Below are the code and all the weights of a small trained network. Each question names an input and a class and asks about switching units off, where a switched-off unit gives its printed mean instead of its output.

import numpy as np


def w(rows, s, z=0):
    codes = np.array(rows[::2]) - 128.0
    scale = np.full(codes.shape[1], s)
    scale[-1] = z or s
    return codes * scale


def norm(h):
    return h / np.sqrt((h * h).mean(-1, keepdims=True) + 1e-5)


def f(y):
    return y / 2 * (1 + np.tanh(0.7978845608 * (y + 0.044715 * y**3)))


def log_softmax(a):
    a = a - a.max(-1, keepdims=True)
    return a - np.log(np.exp(a).sum(-1, keepdims=True))


def net(x, mask):
    res = np.array(x, float).reshape(1, 2) / 4 @ E
    u = 0
    for l in range(3):
        y = f(norm(res) @ A[l][:, :-1].T + A[l][:, -1])
        res = res + np.where(mask[u : u + 6], y, B[l][:, -1]) @ B[l][:, :-1]
        u += 6
    return log_softmax(norm(res)[-1] @ U[:, :-1].T + U[:, -1])


A, B = {}, {}
E = w([
[38,119,85,90,165,129,92,77,171],'x0',
[151,122,28,227,199,255,174,168,26],'x1',
],0.0091)
A[0] = w([
[205,170,115,194,130,151,128,144,74,124],'0.n0',
[151,144,87,171,147,201,115,144,84,104],'0.n1',
[216,92,193,134,129,82,76,98,195,61],'0.n2',
[153,97,152,236,145,162,152,199,37,137],'0.n3',
[137,190,179,119,99,2,110,129,134,24],'0.n4',
[145,156,161,36,89,20,150,144,111,5],'0.n5',
],0.0092,0.0025)
B[0] = w([
[172,106,47,182,134,144,128,74,84,213],'0.n0',
[193,108,220,106,67,50,165,64,169,217],'0.n1',
[93,91,134,146,141,108,136,90,253,202],'0.n2',
[242,142,58,180,142,148,255,94,130,252],'0.n3',
[68,93,177,162,70,61,194,141,148,221],'0.n4',
[108,118,131,42,40,66,167,117,198,218],'0.n5',
],0.0084,0.011)
A[1] = w([
[106,146,109,100,113,117,131,161,130,71],'1.n0',
[126,136,137,228,168,207,129,136,96,86],'1.n1',
[90,175,159,67,184,148,1,126,57,82],'1.n2',
[217,110,62,244,124,197,214,197,115,122],'1.n3',
[116,146,249,131,64,85,59,197,172,5],'1.n4',
[108,154,153,123,132,117,127,171,138,34],'1.n5',
],0.0072,0.0022)
B[1] = w([
[99,141,132,161,113,128,169,122,146,124],'1.n0',
[139,99,90,133,75,80,147,89,128,147],'1.n1',
[118,152,137,159,165,133,83,197,153,134],'1.n2',
[124,244,85,178,253,170,102,60,130,249],'1.n3',
[89,100,150,63,72,99,203,94,83,176],'1.n4',
[114,159,103,171,161,92,138,71,233,121],'1.n5',
],0.011)
A[2] = w([
[149,187,44,212,141,199,188,98,87,204],'2.n0',
[49,118,65,145,127,70,73,142,124,120],'2.n1',
[147,74,97,146,136,115,162,77,82,125],'2.n2',
[254,214,250,210,116,159,205,153,117,194],'2.n3',
[69,222,123,150,182,162,106,138,130,2],'2.n4',
[151,6,179,55,114,178,177,120,94,88],'2.n5',
],0.0081,0.0022)
B[2] = w([
[186,228,255,114,57,71,83,62,78,250],'2.n0',
[148,126,119,137,122,159,167,230,137,141],'2.n1',
[149,105,172,111,109,156,126,126,45,163],'2.n2',
[137,248,71,198,190,157,68,16,104,201],'2.n3',
[163,134,28,180,142,147,164,76,108,142],'2.n4',
[144,116,142,63,142,178,58,213,64,142],'2.n5',
],0.0083,0.013)
U = w([
[208,247,148,211,121,153,146,29,105,213],'0',
[139,67,178,73,112,211,77,179,68,2],'1',
[83,126,59,205,182,216,124,212,180,105],'2',
[47,84,170,89,44,54,187,140,217,172],'3',
],0.015,0.0033)

Each question gives the input, the list of numbers given to net, and the class t.
The units are the neurons (one row each of A and B). Each row of codes is followed by its name. A weight is (code - 128) times the scale printed after its matrix; where a second scale follows, it is the last column's (A, B and U).
mask holds one flag per neuron, layer by layer. A switched-off neuron (its flag False) gives its mean, the last column of its row in B, instead of its output. The means were averaged over made-up inputs and are rounded, as every weight is.
A unit's drop is (log p(t) with every unit on - log p(t) with that unit switched off) / (log p(t) with every unit on - log p(t) with every unit switched off).
unit that matters most: the unit with the biggest drop
k most important neurons: the k neurons with the biggest drops, biggest first
k most important neurons of layer l: the k neurons of layer l with the biggest drops, biggest first
drop when u is switched off: that unit's drop, to one decimal
input [4,-1], class 2: unit that matters most : 0.n3
input [5,0], class 2: 4 most important neurons : (0.n3; 0.n1; 1.n3; 2.n0)
input [8,0], class 2: 2 most important neurons : (0.n3; 1.n3)
input [6,0], class 2: 2 most important neurons : (0.n3; 1.n3)
input [7,2], class 2: 4 most important neurons : (0.n3; 0.n0; 1.n3; 2.n0)
input [6,2], class 2: 3 most important neurons of layer 0 : (0.n3; 0.n0; 0.n5)
input [3,1], class 2: 2 most important neurons : (2.n0; 0.n3)
input [3,0], class 2: 4 most important neurons : (0.n0; 0.n3; 0.n1; 1.n3)
input [7,1], class 2: 2 most important neurons : (0.n3; 1.n3)
input [4,0], class 2: 2 most important neurons : (0.n3; 0.n1)
input [4,1], class 2: drop when 1.n3 is switched off : 0.5
input [4,2], class 1: drop when 0.n0 is switched off : 0.1
